Below are the code and all the weights of a small trained network. Each question names an input and a target symbol and asks about switching units off, where a switched-off unit gives its printed mean instead of its output.

import numpy as np


def w(rows, s, z=0):
    codes = np.array(rows[::2]) - 128.0
    scale = np.full(codes.shape[1], s)
    scale[-1] = z or s
    return codes * scale


def norm(h):
    return h / np.sqrt((h * h).mean(-1, keepdims=True) + 1e-5)


def f(y):
    return np.maximum(y, 0)


def softmax(a):
    e = np.exp(a - a.max(-1, keepdims=True))
    return e / e.sum(-1, keepdims=True)


def log_softmax(a):
    a = a - a.max(-1, keepdims=True)
    return a - np.log(np.exp(a).sum(-1, keepdims=True))


def net(x, mask):
    ids = ['ΞΠΨηλμτ'.index(c) for c in x.split()]
    T = len(ids)
    res = E[ids] + P[:T]
    q, k, v = (norm(res) @ M[0].T for M in (Q, K, V))
    z = softmax(np.where(np.tri(T) > 0, q @ k.T / 2**0.5, -1e9)) @ v
    res = res + np.where(mask[0], z, O[0][:, -1]) @ O[0][:, :-1]
    y = f(norm(res) @ A[0][:, :-1].T + A[0][:, -1])
    res = res + np.where(mask[1:13], y, B[0][:, -1]) @ B[0][:, :-1]
    return log_softmax(norm(res)[-1] @ U[:, :-1].T + U[:, -1])


Q, K, V, O, A, B = {}, {}, {}, {}, {}, {}
E = w([
[12,212,209],'Ξ',
[117,135,103],'Π',
[162,57,152],'Ψ',
[247,156,67],'η',
[83,113,56],'λ',
[191,160,2],'μ',
[111,128,211],'τ',
],0.0064)
P = w([
[95,84,146],'0',
[127,161,158],'1',
[116,105,89],'2',
[145,207,174],'3',
[119,113,78],'4',
[162,254,190],'5',
[124,115,68],'6',
],0.0036)
Q[0] = w([
[6,142,230],'h0',
[168,126,156],'h0',
],0.025)
K[0] = w([
[3,148,191],'h0',
[157,102,174],'h0',
],0.028)
V[0] = w([
[85,6,52],'h0',
[166,253,147],'h0',
],0.007)
O[0] = w([
[207,89,232,13],'h0',
[144,173,1,255],'h0',
],0.0059,0.00093)
A[0] = w([
[145,169,135,93],'n0',
[117,246,142,2],'n1',
[121,144,123,82],'n2',
[128,128,128,123],'n3',
[183,193,138,233],'n4',
[102,195,161,82],'n5',
[172,83,75,53],'n6',
[104,173,112,12],'n7',
[128,129,128,119],'n8',
[203,250,193,161],'n9',
[67,76,89,77],'n10',
[155,53,122,88],'n11',
],0.014,0.0027)
B[0] = w([
[118,165,121,164],'n0',
[253,148,90,253],'n1',
[137,137,109,149],'n2',
[127,129,128,128],'n3',
[188,63,174,251],'n4',
[92,83,173,214],'n5',
[19,135,82,221],'n6',
[166,147,65,197],'n7',
[124,132,122,128],'n8',
[136,253,178,239],'n9',
[71,172,65,187],'n10',
[150,109,48,198],'n11',
],0.026,0.0042)
U = w([
[225,179,39,160],'Ξ',
[182,221,255,193],'Π',
[185,23,176,67],'Ψ',
[21,251,123,55],'η',
[161,37,112,2],'λ',
[49,75,65,161],'μ',
[72,82,233,195],'τ',
],0.0092,0.0031)

Each question gives the input, a string of symbols that net reads in full, and the target symbol t.
The units are the heads (2 rows each of Q, K, V and O) and the neurons (one row each of A and B). Each row of codes is followed by its name. A weight is (code - 128) times the scale printed after its matrix; where a second scale follows, it is the last column's (O, A, B and U).
mask holds one flag per unit, heads first, then neurons. A switched-off unit (its flag False) gives its mean, the last column of its rows in O or B, instead of its output. The means were averaged over made-up inputs and are rounded, as every weight is.
A unit's drop is (log p(t) with every unit on - log p(t) with that unit switched off) / (log p(t) with every unit on - log p(t) with every unit switched off).
The circuit of an input: a set's keep is (log p(t) with only the set's units on - log p(t) with every unit switched off) / (log p(t) with every unit on - log p(t) with every unit switched off). Starting from the 12 units with the biggest drops (on a tie, the unit counted first), units are removed one at a time, each time the one whose removal leaves the highest keep (on an exact tie, the one counted first), for as long as the keep stays at least 0.8.
circuit, biggest first: the units of the circuit, biggest drop first
top k neurons: the k neurons with the biggest drops, biggest first
drop when u is switched off: that unit's drop, to one decimal
input Π λ μ Π η τ τ, target η: top 4 neurons	n4, n10, n11, n1
input λ λ Π, target Π: circuit, biggest first	h0, n1
input Ψ τ μ λ τ Ψ, target Π: top 2 neurons	n9, n4
input μ τ Ξ μ Ψ, target μ: circuit, biggest first	n6
input Ξ μ Ξ λ Π τ μ, target μ: circuit, biggest first	n9, n1
input μ μ μ μ, target Π: top 2 neurons	n9, n4
input μ τ Π, target μ: circuit, biggest first	n1, n9
input η μ λ τ μ μ τ, target μ: top 3 neurons	n9, n10, n5
input Ξ μ λ Π τ η μ, target μ: drop when n1 is switched off	0.3
input Ψ μ Π λ λ, target μ: drop when n9 is switched off	0.3
input τ τ Ψ η Ψ η τ, target η: drop when n9 is switched off	-0.4
input Π μ Ξ μ η, target η: drop when n6 is switched off	1.3
